Below are the code and all the weights of a small trained network. Each question names an input and a class and asks about switching units off, where a switched-off unit gives its printed mean instead of its output.

import numpy as np


def w(rows, s, z=0):
    codes = np.array(rows[::2]) - 128.0
    scale = np.full(codes.shape[1], s)
    scale[-1] = z or s
    return codes * scale


def f(y):
    return y / 2 * (1 + np.tanh(0.7978845608 * (y + 0.044715 * y**3)))


def log_softmax(a):
    a = a - a.max(-1, keepdims=True)
    return a - np.log(np.exp(a).sum(-1, keepdims=True))


def net(x, mask):
    res = np.array(x, float).reshape(1, 5) / 4 @ E
    y = f(res @ A[0][:, :-1].T + A[0][:, -1])
    res = res + np.where(mask, y, B[0][:, -1]) @ B[0][:, :-1]
    return log_softmax(res[-1] @ U[:, :-1].T + U[:, -1])


A, B = {}, {}
E = w([
[123,152,119,167,123,64,202,106,175,43,178,251],'x0',
[122,131,133,131,132,132,125,130,128,123,127,131],'x1',
[225,115,247,101,59,185,141,82,236,93,126,112],'x2',
[2,103,66,173,27,136,95,150,194,11,104,57],'x3',
[192,12,40,90,144,176,57,180,142,74,160,189],'x4',
],0.0069)
A[0] = w([
[103,138,108,191,96,66,204,134,168,50,185,243,44],'neuron 1',
[183,113,196,113,54,196,123,87,218,99,93,91,107],'neuron 2',
[79,216,187,163,110,84,173,83,98,156,108,80,109],'neuron 3',
[29,129,48,195,158,84,92,183,47,126,110,117,116],'neuron 4',
[133,104,137,108,125,196,57,157,82,188,85,14,61],'neuron 5',
[106,98,121,81,103,188,61,176,98,190,74,12,80],'neuron 6',
[176,122,198,114,35,181,118,120,216,88,109,112,90],'neuron 7',
[133,58,90,122,128,172,68,164,141,105,176,173,42],'neuron 8',
[70,197,172,184,105,81,175,99,133,155,119,64,84],'neuron 9',
[202,72,104,77,164,157,72,154,118,104,168,186,65],'neuron 10',
[70,143,56,183,144,90,100,206,75,149,100,131,21],'neuron 11',
[12,104,80,208,3,139,88,164,207,26,100,53,4],'neuron 12',
[75,202,172,184,94,99,160,96,122,154,110,92,75],'neuron 13',
[191,116,189,129,61,172,124,110,189,96,129,102,71],'neuron 14',
[154,35,60,113,114,167,53,199,139,67,159,164,103],'neuron 15',
],0.0061,0.0027)
B[0] = w([
[143,187,178,179,71,80,5,17,114,49,149,163,201],'neuron 1',
[59,66,68,75,186,71,170,109,80,145,187,102,197],'neuron 2',
[144,101,76,131,75,189,148,194,186,131,59,87,196],'neuron 3',
[66,61,91,61,192,88,176,104,106,146,201,105,205],'neuron 4',
[157,183,177,183,79,85,44,59,121,48,159,189,174],'neuron 5',
[145,182,163,193,66,54,52,52,144,50,142,170,181],'neuron 6',
[62,74,91,84,183,90,141,104,71,142,176,114,194],'neuron 7',
[140,128,117,112,97,165,161,170,180,113,81,89,156],'neuron 8',
[131,122,84,113,101,175,153,163,199,109,76,88,190],'neuron 9',
[141,147,113,139,90,175,174,173,165,151,76,95,164],'neuron 10',
[78,75,101,70,181,95,156,96,81,143,177,114,172],'neuron 11',
[254,202,236,177,183,155,164,206,64,247,137,208,250],'neuron 12',
[132,90,83,119,89,183,140,184,165,103,73,86,181],'neuron 13',
[52,98,82,82,193,94,162,118,88,138,173,112,176],'neuron 14',
[119,123,90,130,86,198,175,174,205,119,35,75,186],'neuron 15',
],0.0071,0.011)
U = w([
[61,87,97,84,179,103,140,117,106,132,166,110,233],'0',
[122,121,99,125,85,190,139,165,178,102,52,92,180],'1',
[135,164,150,161,87,96,86,77,131,26,137,158,87],'2',
[201,165,178,137,169,147,143,158,99,246,124,170,4],'3',
],0.014,0.0017)

Each question gives the input, the list of numbers given to net, and the class t.
The units are the neurons (one row each of A and B). Each row of codes is followed by its name. A weight is (code - 128) times the scale printed after its matrix; where a second scale follows, it is the last column's (A, B and U).
mask holds one flag per neuron, in row order. A switched-off neuron (its flag False) gives its mean, the last column of its row in B, instead of its output. The means were averaged over made-up inputs and are rounded, as every weight is.
A unit's drop is (log p(t) with every unit on - log p(t) with that unit switched off) / (log p(t) with every unit on - log p(t) with every unit switched off).
The circuit of an input: a set's keep is (log p(t) with only the set's units on - log p(t) with every unit switched off) / (log p(t) with every unit on - log p(t) with every unit switched off). Starting from the 12 units with the biggest drops (on a tie, the unit counted first), units are removed one at a time, each time the one whose removal leaves the highest keep (on an exact tie, the one counted first), for as long as the keep stays at least 0.8.
circuit, biggest first: the units of the circuit, biggest drop first
unit that matters most: the unit with the biggest drop
top k neurons: the k neurons with the biggest drops, biggest first
drop when u is switched off: that unit's drop, to one decimal
input [1,4,5,5,2], class 0: unit that matters most	neuron 2
input [2,7,7,3,-7], class 0: top 3 neurons	[neuron 2; neuron 7; neuron 14]
input [-2,8,-5,-5,-7], class 1: top 2 neurons	[neuron 12; neuron 3]
input [-4,-4,7,-6,2], class 0: top 2 neurons	[neuron 12; neuron 2]
input [8,-7,-7,-8,-6], class 2: circuit, biggest first	[neuron 12; neuron 1]
input [7,-8,-1,-5,7], class 1: top 3 neurons	[neuron 10; neuron 15; neuron 12]
input [-8,0,-6,1,0], class 2: top 2 neurons	[neuron 6; neuron 5]
input [8,1,4,-8,-1], class 2: top 2 neurons	[neuron 12; neuron 1]
input [-5,7,8,-8,-7], class 0: circuit, biggest first	[neuron 12; neuron 2]
input [7,5,4,1,8], class 1: top 2 neurons	[neuron 15; neuron 10]
input [7,7,-3,8,0], class 3: top 3 neurons	[neuron 12; neuron 6; neuron 5]
input [7,-5,-6,5,5], class 2: top 4 neurons	[neuron 1; neuron 2; neuron 7; neuron 14]
input [4,-1,-7,-4,8], class 1: top 3 neurons	[neuron 15; neuron 10; neuron 8]
input [6,-1,-2,4,-7], class 1: unit that matters most	neuron 3
input [6,-6,-5,3,-5], class 2: top 2 neurons	[neuron 1; neuron 2]
input [-8,-1,8,-5,4], class 0: drop when neuron 12 is switched off	0.1
input [-6,-3,5,-7,7], class 1: drop when neuron 12 is switched off	0.8
input [1,7,-1,-3,-7], class 1: drop when neuron 8 is switched off	0.0
